Here is a tiny trained network, its code and every weight. The questions are about switching its units off for an input and a class, where a switched-off unit gives its printed mean instead of its output.

import numpy as np


def w(rows, s, z=0):
    codes = np.array(rows[::2]) - 128.0
    scale = np.full(codes.shape[1], s)
    scale[-1] = z or s
    return codes * scale


def norm(h):
    return h / np.sqrt((h * h).mean(-1, keepdims=True) + 1e-5)


def f(y):
    return np.maximum(y, 0)


def log_softmax(a):
    a = a - a.max(-1, keepdims=True)
    return a - np.log(np.exp(a).sum(-1, keepdims=True))


def net(x, mask):
    res = np.array(x, float).reshape(1, 3) / 4 @ E
    u = 0
    for l in range(3):
        y = f(norm(res) @ A[l][:, :-1].T + A[l][:, -1])
        res = res + np.where(mask[u : u + 8], y, B[l][:, -1]) @ B[l][:, :-1]
        u += 8
    return log_softmax(norm(res)[-1] @ U[:, :-1].T + U[:, -1])


A, B = {}, {}
E = w([
[83,95,255,33,75],'x0',
[218,34,40,129,151],'x1',
[64,61,138,204,97],'x2',
],0.0058)
A[0] = w([
[136,129,70,68,163,122],'L0N0',
[190,101,90,171,147,128],'L0N1',
[80,189,189,163,220,251],'L0N2',
[84,160,171,116,129,135],'L0N3',
[82,147,163,64,95,25],'L0N4',
[135,116,101,160,2,98],'L0N5',
[164,89,40,89,69,209],'L0N6',
[139,130,147,174,110,93],'L0N7',
],0.0084,0.0027)
B[0] = w([
[125,207,137,94,148,192],'L0N0',
[92,166,64,40,97,218],'L0N1',
[121,187,68,168,39,255],'L0N2',
[88,77,61,53,57,215],'L0N3',
[120,81,153,107,61,209],'L0N4',
[102,165,120,17,105,163],'L0N5',
[2,133,187,102,148,239],'L0N6',
[100,151,82,134,166,144],'L0N7',
],0.0064,0.0048)
A[1] = w([
[65,183,80,170,154,180],'L1N0',
[180,126,18,161,238,121],'L1N1',
[87,98,66,136,35,251],'L1N2',
[165,61,164,122,153,120],'L1N3',
[97,80,76,106,192,247],'L1N4',
[122,127,168,68,112,192],'L1N5',
[94,170,204,1,104,127],'L1N6',
[106,175,139,160,88,220],'L1N7',
],0.0071,0.0017)
B[1] = w([
[206,208,26,54,213,193],'L1N0',
[120,2,188,103,57,177],'L1N1',
[207,206,152,96,134,241],'L1N2',
[205,135,150,143,240,137],'L1N3',
[93,133,221,64,120,179],'L1N4',
[61,100,127,222,185,194],'L1N5',
[160,56,143,202,48,254],'L1N6',
[233,215,64,156,54,179],'L1N7',
],0.0059,0.0077)
A[2] = w([
[141,124,102,84,150,100],'L2N0',
[129,116,183,125,65,79],'L2N1',
[105,193,197,70,57,161],'L2N2',
[152,3,120,187,135,111],'L2N3',
[165,89,54,75,207,121],'L2N4',
[110,142,117,113,79,160],'L2N5',
[112,2,228,88,152,197],'L2N6',
[67,146,117,128,111,253],'L2N7',
],0.0088,0.0018)
B[2] = w([
[100,89,98,196,102,164],'L2N0',
[157,93,183,178,153,210],'L2N1',
[87,75,103,137,159,255],'L2N2',
[85,168,105,18,233,167],'L2N3',
[66,85,228,121,130,189],'L2N4',
[165,79,146,120,136,196],'L2N5',
[176,253,114,189,158,246],'L2N6',
[222,95,168,102,134,178],'L2N7',
],0.0071,0.0073)
U = w([
[183,244,3,110,82,193],'0',
[170,46,179,211,11,202],'1',
[90,98,64,198,135,18],'2',
[76,110,67,202,139,22],'3',
[95,91,61,212,154,4],'4',
[95,97,68,200,149,1],'5',
[53,48,115,37,191,215],'6',
[177,205,209,189,232,177],'7',
],0.012,0.0072)

Each question gives the input, the list of numbers given to net, and the class t.
The units are the neurons (one row each of A and B). Each row of codes is followed by its name. A weight is (code - 128) times the scale printed after its matrix; where a second scale follows, it is the last column's (A, B and U).
mask holds one flag per neuron, layer by layer. A switched-off neuron (its flag False) gives its mean, the last column of its row in B, instead of its output. The means were averaged over made-up inputs and are rounded, as every weight is.
A unit's drop is (log p(t) with every unit on - log p(t) with that unit switched off) / (log p(t) with every unit on - log p(t) with every unit switched off).
unit that matters most: the unit with the biggest drop
k most important neurons: the k neurons with the biggest drops, biggest first
k most important neurons of layer l: the k neurons of layer l with the biggest drops, biggest first
drop of u: that unit's drop, to one decimal
input [-3,6,-3], class 6: unit that matters most -> L0N1
input [0,0,4], class 0: 2 most important neurons -> L0N6, L0N4
input [8,2,-7], class 7: 3 most important neurons -> L2N6, L0N2, L1N5
input [2,8,7], class 7: 2 most important neurons -> L2N6, L0N2
input [2,8,0], class 7: 2 most important neurons -> L2N6, L0N2
input [1,-8,-7], class 1: 2 most important neurons of layer 0 -> L0N4, L0N1
input [1,-1,-5], class 1: 2 most important neurons -> L1N0, L2N6
input [2,8,-6], class 7: 3 most important neurons -> L2N6, L0N2, L0N6
input [-4,1,4], class 6: 2 most important neurons -> L0N2, L2N6
input [-8,1,8], class 6: 2 most important neurons -> L2N6, L0N2
input [0,8,3], class 6: 2 most important neurons -> L0N1, L1N6
input [8,3,-4], class 7: 3 most important neurons -> L2N6, L0N2, L2N3
input [4,8,6], class 7: drop of L2N6 -> 0.6
input [3,5,-3], class 7: drop of L2N6 -> 0.6
input [0,5,-2], class 6: drop of L0N1 -> 1.8
input [-1,-8,5], class 0: unit that matters most -> L0N2
